Below is a small trained network, with its code and all its weights. Each question gives an input and a target symbol and asks what happens when units are switched off, that is, made to give their printed mean instead of their output.

import numpy as np


def w(rows, s, z=0):
    codes = np.array(rows[::2]) - 128.0
    scale = np.full(codes.shape[1], s)
    scale[-1] = z or s
    return codes * scale


def norm(h):
    return h / np.sqrt((h * h).mean(-1, keepdims=True) + 1e-5)


def f(y):
    return np.maximum(y, 0)


def softmax(a):
    e = np.exp(a - a.max(-1, keepdims=True))
    return e / e.sum(-1, keepdims=True)


def log_softmax(a):
    a = a - a.max(-1, keepdims=True)
    return a - np.log(np.exp(a).sum(-1, keepdims=True))


def net(x, mask):
    ids = ['ΘΛΠαδμξτφω'.index(c) for c in x.split()]
    T = len(ids)
    res = E[ids] + P[:T]
    r = norm(res)
    for j in range(3):
        rows = slice(2 * j, 2 * j + 2)
        q, k, v = (r @ M[0][rows].T for M in (Q, K, V))
        z = softmax(np.where(np.tri(T) > 0, q @ k.T / 2**0.5, -1e9)) @ v
        o = O[0][rows]
        res = res + np.where(mask[j], z, o[:, -1]) @ o[:, :-1]
    y = f(norm(res) @ A[0][:, :-1].T + A[0][:, -1])
    res = res + np.where(mask[3:15], y, B[0][:, -1]) @ B[0][:, :-1]
    return log_softmax(norm(res)[-1] @ U[:, :-1].T + U[:, -1])


Q, K, V, O, A, B = {}, {}, {}, {}, {}, {}
E = w([
[145,130,154,121,111],'Θ',
[3,109,107,196,114],'Λ',
[121,133,99,159,94],'Π',
[128,117,127,136,112],'α',
[147,132,131,152,110],'δ',
[144,188,144,137,114],'μ',
[121,144,123,130,125],'ξ',
[152,128,100,133,118],'τ',
[125,130,111,122,91],'φ',
[171,116,130,115,121],'ω',
],0.032)
P = w([
[87,112,127,100,224],'0',
[148,227,121,115,61],'1',
[148,199,115,117,64],'2',
[167,191,79,120,49],'3',
[147,185,87,106,22],'4',
[157,163,81,110,2],'5',
[168,145,42,83,13],'6',
],0.0073)
Q[0] = w([
[110,168,99,101,39],'head 1',
[125,50,188,136,211],'head 1',
[182,171,111,91,92],'head 2',
[119,87,132,108,60],'head 2',
[114,96,162,78,245],'head 3',
[154,167,54,157,26],'head 3',
],0.013)
K[0] = w([
[127,59,127,94,206],'head 1',
[205,191,83,32,96],'head 1',
[140,109,127,114,232],'head 2',
[11,91,104,138,138],'head 2',
[201,178,124,67,57],'head 3',
[10,78,172,96,242],'head 3',
],0.012)
V[0] = w([
[56,126,181,153,66],'head 1',
[141,55,131,199,199],'head 1',
[75,109,126,190,139],'head 2',
[203,104,189,247,77],'head 2',
[168,127,3,129,61],'head 3',
[171,247,152,152,95],'head 3',
],0.014)
O[0] = w([
[98,90,123,107,17,224],'head 1',
[195,57,87,77,175,44],'head 1',
[156,88,56,161,121,130],'head 2',
[167,84,143,79,132,88],'head 2',
[189,201,83,185,124,62],'head 3',
[153,66,215,249,123,253],'head 3',
],0.013,0.0039)
A[0] = w([
[109,113,194,3,58,146],'neuron 1',
[128,39,68,168,131,111],'neuron 2',
[78,96,141,151,195,24],'neuron 3',
[167,145,111,68,93,229],'neuron 4',
[120,131,30,72,166,160],'neuron 5',
[57,101,126,209,126,102],'neuron 6',
[72,58,246,92,129,220],'neuron 7',
[162,121,75,176,226,173],'neuron 8',
[154,228,156,63,172,208],'neuron 9',
[39,135,87,176,117,189],'neuron 10',
[84,115,149,1,57,82],'neuron 11',
[210,161,198,143,75,249],'neuron 12',
],0.012,0.002)
B[0] = w([
[167,188,202,82,29,213],'neuron 1',
[104,55,171,96,124,155],'neuron 2',
[99,149,90,109,67,140],'neuron 3',
[150,33,133,141,109,197],'neuron 4',
[89,111,141,197,99,199],'neuron 5',
[144,85,114,140,141,205],'neuron 6',
[159,236,135,198,76,255],'neuron 7',
[163,132,241,73,125,153],'neuron 8',
[55,77,155,111,171,186],'neuron 9',
[67,58,97,61,212,187],'neuron 10',
[163,128,142,101,58,223],'neuron 11',
[113,2,94,157,126,238],'neuron 12',
],0.0098,0.0088)
U = w([
[100,164,232,52,68,1],'Θ',
[114,110,122,124,121,76],'Λ',
[212,115,46,188,105,40],'Π',
[113,118,78,42,107,225],'α',
[192,51,160,103,147,94],'δ',
[102,83,168,215,112,181],'μ',
[6,97,117,127,162,132],'ξ',
[186,189,110,133,169,224],'τ',
[77,218,68,168,94,80],'φ',
[104,110,191,72,188,179],'ω',
],0.014,0.0039)

Each question gives the input, a string of symbols that net reads in full, and the target symbol t.
The units are the heads (2 rows each of Q, K, V and O) and the neurons (one row each of A and B). Each row of codes is followed by its name. A weight is (code - 128) times the scale printed after its matrix; where a second scale follows, it is the last column's (O, A, B and U).
mask holds one flag per unit, heads first, then neurons. A switched-off unit (its flag False) gives its mean, the last column of its rows in O or B, instead of its output. The means were averaged over made-up inputs and are rounded, as every weight is.
A unit's drop is (log p(t) with every unit on - log p(t) with that unit switched off) / (log p(t) with every unit on - log p(t) with every unit switched off).
The circuit of an input: a set's keep is (log p(t) with only the set's units on - log p(t) with every unit switched off) / (log p(t) with every unit on - log p(t) with every unit switched off). Starting from the 12 units with the biggest drops (on a tie, the unit counted first), units are removed one at a time, each time the one whose removal leaves the highest keep (on an exact tie, the one counted first), for as long as the keep stays at least 0.8.
circuit, biggest first: the units of the circuit, biggest drop first
most important unit: the unit with the biggest drop
which heads matter: for each layer, one digit per head in row order, 1 if its drop is at least 0.15 and else 0, layers parted by /
drop of u: that unit's drop, to one decimal
input α μ Λ, target α: circuit, biggest first => [head 3]
input ξ φ Θ ξ, target ξ: which heads matter => 010
input Θ δ μ δ φ, target Θ: which heads matter => 001
input ξ φ μ μ μ δ, target ξ: which heads matter => 011
input τ μ τ μ Π, target τ: which heads matter => 101
input ξ Π μ μ Θ φ, target ξ: circuit, biggest first => [head 2; neuron 10; head 3]
input τ α μ Θ, target τ: which heads matter => 101
input α Θ ξ Θ δ Θ, target α: which heads matter => 001
input ξ δ μ Θ, target ξ: circuit, biggest first => [head 2; head 3; neuron 10]
input φ α ω, target φ: circuit, biggest first => [head 3; head 1]
input μ α Λ ω, target α: which heads matter => 101
input δ φ φ Θ, target δ: which heads matter => 100
input φ α ξ φ δ μ, target φ: which heads matter => 001
input τ μ τ μ μ α, target τ: which heads matter => 101
input φ μ μ μ μ μ μ, target φ: which heads matter => 101
input ξ δ μ ξ ω μ Π, target ξ: which heads matter => 010
input δ φ Θ ξ μ ξ ξ, target δ: circuit, biggest first => [head 1]
input τ Θ μ, target τ: drop of neuron 2 => 0.0
input ω μ μ α, target ω: drop of neuron 9 => 0.1
input Θ μ μ μ μ μ α, target Θ: drop of head 3 => 0.2
input τ μ τ μ ξ α μ, target τ: most important unit => head 1
